W =
[[129 136 141 120 125 120 133 125 132 135 119 139 134 124 138]
 [123 150 129 147 127 131 124 133 122 121 127 129 127 122 135]]
The 1st entry in reading order is 129
The bottom-left entry: 123
The bottom entry of the column that holds the smallest entry?
Answer: 127
The smallest entry in the last row: 121
The largest entry in the last column?
Answer: 138
The 2nd entry on the main diagonal?
Answer: 150
The third entry in reading order -> 141
The entry directly above the largest entry -> 136

[[132 126 127 127 128 127 123 128 134]
 [127 128 129 134 126 127 136 128 127]
 [123 129 130 127 126 126 124 127 121]
 [127 129 128 119 129 128 114 128 126]
 [133 126 127 130 128 127 128 128 135]
 [124 129 129 123 127 127 118 127 123]
 [127 128 129 122 127 126 115 127 127]
 [122 130 129 125 128 128 125 128 120]
 [131 126 128 130 126 126 127 127 132]
 [133 126 127 144 127 129 155 129 135]
 [121 131 129 119 129 129 117 128 119]]
Counting starts at 0.
The entry directly above the smallest entry?
Answer: 124
The entry directly above 115?
Answer: 118
The bottom-right entry: 119
The bottom entry of the column that holds the smallest entry -> 117
The top-left entry -> 132
The entry at the centre: 127
The entry just right of the centre entry?
Answer: 127
The entry just left of the centre entry -> 123
The entry in row 2 and column 0 is 123
The entry just right of the smallest entry -> 128
The entry in row 0 and column 2?
Answer: 127
The entry at row 0, column 1?
Answer: 126
The largest entry -> 155
The entry just right of the largest entry?
Answer: 129
The top entry of the column that holds the largest entry: 123
The entry just left of 114?
Answer: 128
The smallest entry?
Answer: 114
The bottom-left entry: 121
The entry at row 1, column 0 -> 127
The entry directly below the centre entry?
Answer: 127
The entry directly above the largest entry?
Answer: 127
The entry just right of 117 is 128

array([[135, 138, 125, 112, 132, 119, 116, 123],
       [124, 125, 125, 124, 140, 124, 130, 127],
       [126, 127, 121, 145, 129, 120, 135, 129],
       [118, 130, 129, 126, 115, 139, 122, 126],
       [122, 124, 133, 130, 120, 142, 125, 116],
       [117, 118, 130, 138, 118, 125, 137, 133],
       [139, 134, 127, 106, 111, 124, 125, 135],
       [139, 119, 140, 115, 137, 119, 122, 125],
       [119, 138, 122, 131, 119, 138, 131, 127],
       [138, 121, 129, 130, 132, 128, 141, 128],
       [119, 122, 125, 136, 131, 118, 123, 134]])
Rows and columns are numbered from 0.
The bottom entry of the column that holds the largest entry -> 136
Find the entry just right of the smallest entry.
Answer: 111
Find the bottom-right entry.
Answer: 134
Find the top-right entry.
Answer: 123
Find the bottom-left entry.
Answer: 119
The top entry of the column that holds the largest entry: 112
Find the entry at row 1, column 0.
Answer: 124
The entry in row 0 and column 0: 135
The entry at row 1, column 2: 125
The maximum: 145
Find the entry at row 2, column 1.
Answer: 127
Find the entry in row 2 and column 0.
Answer: 126
Find the entry directly above the smallest entry.
Answer: 138
Find the entry directly above 145.
Answer: 124
The entry in row 1 and column 1 -> 125
The entry just right of the largest entry -> 129
The entry in row 0 and column 1 is 138
Find the entry directly below 106.
Answer: 115

[[133 110 107 144 138 131 130 133 123 135]
 [114 135 112 149 128 135 143 114 106 110]
 [121 146 147 121 137 114 134 143 115 110]
 [121 117 124 148 113 134 112 137 135 116]
 [109 119 123 132 133 125 141 125 110 127]
 [114 144 108 109 112 144 118 117 140 114]
 [125 120 109 138 133 127 114 106 128 124]
 [119 143 139 114 137 126 148 111 135 145]]
Rows and columns are numbered from 0.
Read off the entry just left of 131.
Answer: 138
Read off the entry in the top-left corner.
Answer: 133
Read off the bottom-right entry.
Answer: 145
The entry directly above 141: 112
The entry just left of 130 is 131
The entry directly below 116: 127
The entry in row 0 and column 2: 107
The entry in row 2 and column 0 -> 121
The entry directly above 149: 144
Read off the entry at row 0, column 1.
Answer: 110
The entry just right of the largest entry is 128
Read off the bottom-left entry.
Answer: 119
The entry at row 2, column 2: 147
The entry just left of 120: 125
The entry directly below 115 is 135
Read off the largest entry.
Answer: 149
The entry in the top-right corner -> 135
The entry just left of 111 is 148
Read off the entry just left of the largest entry.
Answer: 112
The entry directly below 141 is 118
Read off the entry directly below 147.
Answer: 124
The entry directly below the largest entry: 121

[[108 123 108 122]
 [110 121 128 150]
 [114 114 126 149]
 [130 112 106 116]
 [134 112 112 110]
 [142 127 140 150]
 [140 140 133 152]
 [142 147 144 122]
 [115 103 134 126]]
Rows and columns are numbered from 0.
The entry directly above the largest entry: 150
The entry in row 0 and column 2: 108
The entry at row 0, column 0 is 108
Which number is the bottom-left entry? 115
Which number is the entry just right of 147? 144
Which number is the top-right entry? 122
The entry in row 2 and column 2 -> 126
The entry in the bottom-right corner is 126
The entry directly above 149 -> 150
The entry at row 0, column 1: 123
The entry at row 2, column 0: 114
Which number is the entry directly below the largest entry? 122
The largest entry is 152
Which number is the entry just left of the largest entry? 133
